Below is a small trained network, with its code and all its weights. Each question gives an input and a target symbol and asks what happens when units are switched off, that is, made to give their printed mean instead of their output.

import numpy as np


def w(rows, s, z=0):
    codes = np.array(rows[::2]) - 128.0
    scale = np.full(codes.shape[1], s)
    scale[-1] = z or s
    return codes * scale


def f(y):
    return y / 2 * (1 + np.tanh(0.7978845608 * (y + 0.044715 * y**3)))


def softmax(a):
    e = np.exp(a - a.max(-1, keepdims=True))
    return e / e.sum(-1, keepdims=True)


def log_softmax(a):
    a = a - a.max(-1, keepdims=True)
    return a - np.log(np.exp(a).sum(-1, keepdims=True))


def net(x, mask):
    ids = ['ΓΔΘΦΩαβεζημξπσψ'.index(c) for c in x.split()]
    T = len(ids)
    res = E[ids] + P[:T]
    u = 0
    for l in range(2):
        r = res
        for j in range(2):
            rows = slice(4 * j, 4 * j + 4)
            q, k, v = (r @ M[l][rows].T for M in (Q, K, V))
            z = softmax(np.where(np.tri(T) > 0, q @ k.T / 4**0.5, -1e9)) @ v
            o = O[l][rows]
            res = res + np.where(mask[u + j], z, o[:, -1]) @ o[:, :-1]
        u += 2
        y = f(res @ A[l][:, :-1].T + A[l][:, -1])
        res = res + np.where(mask[u : u + 12], y, B[l][:, -1]) @ B[l][:, :-1]
        u += 12
    return log_softmax(res[-1] @ U[:, :-1].T + U[:, -1])


Q, K, V, O, A, B = {}, {}, {}, {}, {}, {}
E = w([
[70,211,115,155,178,110,162,89],'Γ',
[116,93,139,205,156,76,196,170],'Δ',
[149,127,115,174,246,191,104,171],'Θ',
[153,189,166,76,202,212,103,187],'Φ',
[168,154,232,134,59,100,96,178],'Ω',
[135,108,133,77,76,122,74,223],'α',
[62,134,138,107,176,237,153,93],'β',
[120,24,88,148,181,173,128,100],'ε',
[127,89,140,90,92,15,168,147],'ζ',
[78,134,179,91,99,158,112,85],'η',
[97,116,121,56,152,183,182,204],'μ',
[135,140,69,76,173,119,64,117],'ξ',
[77,116,93,187,116,68,124,91],'π',
[148,98,2,154,37,160,182,133],'σ',
[170,204,148,157,165,109,83,196],'ψ',
],0.02)
P = w([
[68,92,120,114,2,176,98,195],'0',
[184,71,149,140,105,157,111,99],'1',
[188,85,149,122,115,165,134,123],'2',
[194,95,154,120,104,169,141,112],'3',
[176,110,137,99,108,179,160,141],'4',
[196,117,148,101,115,172,166,125],'5',
[181,119,150,81,129,177,159,146],'6',
],0.0087)
Q[0] = w([
[138,127,149,67,161,134,155,140],'0.h1',
[49,176,177,154,170,51,133,114],'0.h1',
[135,167,75,105,65,142,180,162],'0.h1',
[105,130,90,217,127,120,173,75],'0.h1',
[184,152,95,114,98,123,90,153],'0.h2',
[119,103,190,122,91,105,137,128],'0.h2',
[195,139,122,102,93,66,130,97],'0.h2',
[142,178,159,3,108,113,139,131],'0.h2',
],0.011)
K[0] = w([
[174,148,63,117,150,170,103,118],'0.h1',
[173,149,147,113,255,118,73,141],'0.h1',
[56,100,143,173,58,168,114,198],'0.h1',
[35,103,200,131,155,119,135,138],'0.h1',
[81,174,242,108,178,142,9,127],'0.h2',
[87,111,143,116,75,83,203,175],'0.h2',
[128,97,162,118,160,88,72,68],'0.h2',
[161,90,194,53,186,66,162,129],'0.h2',
],0.0088)
V[0] = w([
[227,29,123,165,1,65,216,143],'0.h1',
[9,64,245,141,60,139,101,113],'0.h1',
[7,122,98,143,178,130,117,236],'0.h1',
[164,59,214,161,164,42,6,104],'0.h1',
[193,177,55,177,43,145,180,89],'0.h2',
[105,117,85,147,124,161,57,126],'0.h2',
[219,168,80,215,135,178,247,148],'0.h2',
[155,193,137,77,152,97,173,77],'0.h2',
],0.0053)
O[0] = w([
[157,101,169,130,157,37,71,108,170],'0.h1',
[124,81,134,89,163,193,114,147,157],'0.h1',
[220,61,130,148,2,170,46,45,218],'0.h1',
[85,70,128,101,36,209,61,143,2],'0.h1',
[207,142,119,63,238,48,116,188,107],'0.h2',
[107,188,132,177,78,65,120,185,163],'0.h2',
[180,122,139,109,130,70,106,105,196],'0.h2',
[82,49,79,157,18,147,87,160,30],'0.h2',
],0.0065,0.0034)
A[0] = w([
[139,69,147,58,150,123,95,69,42],'0.n1',
[170,149,144,134,108,101,191,214,5],'0.n2',
[129,143,124,155,106,211,79,131,95],'0.n3',
[92,211,172,112,70,115,189,37,103],'0.n4',
[155,157,197,133,137,223,86,89,92],'0.n5',
[63,203,176,158,158,143,167,125,144],'0.n6',
[129,155,71,88,90,142,32,107,146],'0.n7',
[50,244,134,148,165,188,55,167,144],'0.n8',
[154,171,6,152,131,134,156,122,88],'0.n9',
[147,46,127,236,115,190,92,199,34],'0.n10',
[76,117,110,214,162,48,116,127,89],'0.n11',
[177,254,183,129,146,139,137,165,122],'0.n12',
],0.0076,0.0029)
B[0] = w([
[77,164,64,149,80,110,181,142,139],'0.n1',
[121,135,135,134,183,121,85,78,169],'0.n2',
[172,209,115,42,151,90,118,106,207],'0.n3',
[60,182,116,134,177,153,133,192,164],'0.n4',
[114,164,89,60,117,43,231,133,248],'0.n5',
[198,40,103,187,177,81,86,103,175],'0.n6',
[52,169,136,117,163,163,3,171,149],'0.n7',
[196,133,84,144,164,73,165,81,222],'0.n8',
[157,117,209,96,163,116,118,46,176],'0.n9',
[135,191,110,160,213,177,136,171,212],'0.n10',
[126,103,127,142,48,198,196,94,180],'0.n11',
[103,59,82,75,88,71,158,139,253],'0.n12',
],0.0069,0.0049)
Q[1] = w([
[142,184,106,185,126,169,73,127],'1.h1',
[204,129,131,51,86,35,159,132],'1.h1',
[167,120,142,158,169,94,12,41],'1.h1',
[142,131,88,158,130,95,138,175],'1.h1',
[70,123,131,182,134,254,76,171],'1.h2',
[187,153,149,153,94,26,79,175],'1.h2',
[153,180,152,139,56,166,149,122],'1.h2',
[146,132,125,119,76,191,162,178],'1.h2',
],0.0086)
K[1] = w([
[80,146,178,170,153,113,164,167],'1.h1',
[163,175,99,117,48,49,78,110],'1.h1',
[46,161,85,112,111,142,23,110],'1.h1',
[91,185,114,204,67,156,185,180],'1.h1',
[1,87,184,144,190,110,83,169],'1.h2',
[218,165,116,154,57,117,84,150],'1.h2',
[79,73,106,113,159,81,85,174],'1.h2',
[66,118,244,58,122,101,138,158],'1.h2',
],0.0079)
V[1] = w([
[104,200,136,135,92,142,139,163],'1.h1',
[115,93,51,121,156,120,61,136],'1.h1',
[212,136,254,133,163,125,87,75],'1.h1',
[149,108,116,205,101,131,196,169],'1.h1',
[151,53,143,163,102,193,161,49],'1.h2',
[126,108,102,155,98,53,114,134],'1.h2',
[102,188,128,202,114,159,125,141],'1.h2',
[221,67,116,43,86,231,52,123],'1.h2',
],0.0074)
O[1] = w([
[148,153,217,42,112,119,119,149,90],'1.h1',
[139,142,90,106,178,173,214,184,113],'1.h1',
[96,206,89,152,156,151,137,115,151],'1.h1',
[248,68,189,169,169,96,113,144,124],'1.h1',
[94,153,145,94,152,254,171,126,84],'1.h2',
[107,159,129,113,52,99,210,238,63],'1.h2',
[29,86,149,149,193,130,177,107,3],'1.h2',
[187,71,78,133,121,198,152,183,172],'1.h2',
],0.0069,0.0036)
A[1] = w([
[13,54,114,209,43,175,68,62,4],'1.n1',
[44,2,104,122,187,221,136,101,39],'1.n2',
[124,134,109,117,159,122,133,15,87],'1.n3',
[173,96,96,137,179,91,144,168,139],'1.n4',
[149,98,81,124,126,25,183,96,84],'1.n5',
[146,106,4,153,172,122,202,72,123],'1.n6',
[141,127,144,56,178,106,191,147,104],'1.n7',
[126,103,110,191,126,111,173,254,151],'1.n8',
[177,251,119,100,115,121,141,201,97],'1.n9',
[169,116,106,213,169,67,74,133,85],'1.n10',
[175,135,169,144,81,189,74,138,140],'1.n11',
[17,112,215,50,90,164,122,116,7],'1.n12',
],0.007,0.0034)
B[1] = w([
[161,201,172,169,60,173,83,96,139],'1.n1',
[209,103,98,162,152,68,117,119,160],'1.n2',
[67,84,167,119,159,161,82,169,180],'1.n3',
[74,193,84,154,125,164,139,121,212],'1.n4',
[71,88,120,124,133,144,99,185,213],'1.n5',
[135,138,202,125,120,113,57,126,254],'1.n6',
[161,101,146,108,2,145,96,78,189],'1.n7',
[112,137,163,178,114,173,111,89,163],'1.n8',
[153,127,123,154,125,97,145,114,208],'1.n9',
[108,117,122,109,104,140,214,139,189],'1.n10',
[74,161,166,135,129,109,190,168,142],'1.n11',
[120,148,82,136,114,80,201,106,131],'1.n12',
],0.0089,0.0095)
U = w([
[56,92,170,120,188,75,90,151,206],'Γ',
[122,111,175,154,150,129,212,132,212],'Δ',
[179,244,168,124,173,159,127,118,165],'Θ',
[194,136,102,92,85,126,88,86,2],'Φ',
[166,156,254,86,115,85,138,158,44],'Ω',
[109,142,161,119,118,184,83,223,132],'α',
[136,123,193,79,138,151,70,94,82],'β',
[165,63,100,152,164,111,55,126,72],'ε',
[84,10,98,121,91,107,97,131,127],'ζ',
[66,160,122,77,103,142,193,70,194],'η',
[171,87,121,76,124,191,185,150,159],'μ',
[73,125,30,121,126,175,58,115,171],'ξ',
[117,155,108,187,39,188,60,58,120],'π',
[124,124,144,118,127,114,114,114,104],'σ',
[118,165,75,168,124,62,121,137,161],'ψ',
],0.0072,0.0036)

Each question gives the input, a string of symbols that net reads in full, and the target symbol t.
The units are the heads (4 rows each of Q, K, V and O) and the neurons (one row each of A and B). Each row of codes is followed by its name. A weight is (code - 128) times the scale printed after its matrix; where a second scale follows, it is the last column's (O, A, B and U).
mask holds one flag per unit, layer by layer, with each layer's heads first. A switched-off unit (its flag False) gives its mean, the last column of its rows in O or B, instead of its output. The means were averaged over made-up inputs and are rounded, as every weight is.
A unit's drop is (log p(t) with every unit on - log p(t) with that unit switched off) / (log p(t) with every unit on - log p(t) with every unit switched off).
The circuit of an input: a set's keep is (log p(t) with only the set's units on - log p(t) with every unit switched off) / (log p(t) with every unit on - log p(t) with every unit switched off). Starting from the 12 units with the biggest drops (on a tie, the unit counted first), units are removed one at a time, each time the one whose removal leaves the highest keep (on an exact tie, the one counted first), for as long as the keep stays at least 0.8.
units of the circuit, in order: the units of the circuit, biggest drop first
most important unit: the unit with the biggest drop
k most important neurons of layer l: the k neurons of layer l with the biggest drops, biggest first
which heads matter: for each layer, one digit per head in row order, 1 if its drop is at least 0.15 and else 0, layers parted by /
drop of u: that unit's drop, to one decimal
input σ Δ Γ, target ψ: which heads matter => 11 / 11
input ζ β μ Φ η, target η: 3 most important neurons of layer 0 => (0.n5 0.n4 0.n1)
input σ Δ α μ, target ψ: most important unit => 0.h1
input ζ π π, target π: units of the circuit, in order => (1.n1 0.n5 0.n11)
input π Φ Φ Θ η, target η: which heads matter => 11 / 10
input Θ σ μ, target Γ: units of the circuit, in order => (0.h1 1.n5)
input α Θ ψ Δ ζ π ξ, target ξ: units of the circuit, in order => (0.n7 0.h1 1.h1)
input σ η Θ μ ζ ε Θ, target ψ: units of the circuit, in order => (0.h2 1.h2 0.h1 1.n4)
input ψ α ε, target ε: units of the circuit, in order => (1.n2 0.n10 1.h1 0.h1)
input σ ξ Θ Θ α Γ, target ψ: units of the circuit, in order => (1.h2 0.h2 0.h1)
input Δ η α, target α: units of the circuit, in order => (0.h1 1.n11 0.n7 1.h2)
input σ Θ Δ, target ψ: units of the circuit, in order => (0.h2 1.h2 1.n4)
input Φ Φ σ, target ζ: units of the circuit, in order => (1.n5 1.h1)
input ξ ψ Θ σ Θ α π, target η: 3 most important neurons of layer 0 => (0.n7 0.n11 0.n10)
input ζ π ζ β μ β β, target β: most important neuron of layer 1 => (1.n6)
input η π Θ, target Θ: which heads matter => 10 / 00
input Θ Θ Γ, target Γ: which heads matter => 00 / 01
input ζ ψ Γ, target Γ: 3 most important neurons of layer 0 => (0.n4 0.n6 0.n8)
input ξ α Θ, target Θ: 2 most important neurons of layer 0 => (0.n10 0.n3)
input μ σ μ μ, target Θ: most important neuron of layer 0 => (0.n9)
input Δ η Φ, target Φ: 4 most important neurons of layer 0 => (0.n5 0.n3 0.n12 0.n8)
input σ Θ ξ ξ ε, target ψ: 2 most important neurons of layer 1 => (1.n4 1.n9)
input ξ ζ σ π, target η: 3 most important neurons of layer 0 => (0.n7 0.n11 0.n3)
input Φ α Θ Ω ψ, target ψ: 2 most important neurons of layer 0 => (0.n5 0.n8)
input Δ Θ α μ ζ, target ζ: drop of 1.n5 => 0.2
input Γ π Θ Θ Δ ψ, target ψ: drop of 1.h2 => 0.3
input Θ μ Ω ξ α Ω π, target π: drop of 0.n3 => 0.3
input σ ζ Ω, target ψ: drop of 0.n2 => 0.1
input ψ β Δ Φ η ζ, target ζ: most important unit => 0.h2
input α Δ ε, target ε: 2 most important neurons of layer 0 => (0.n10 0.n8)
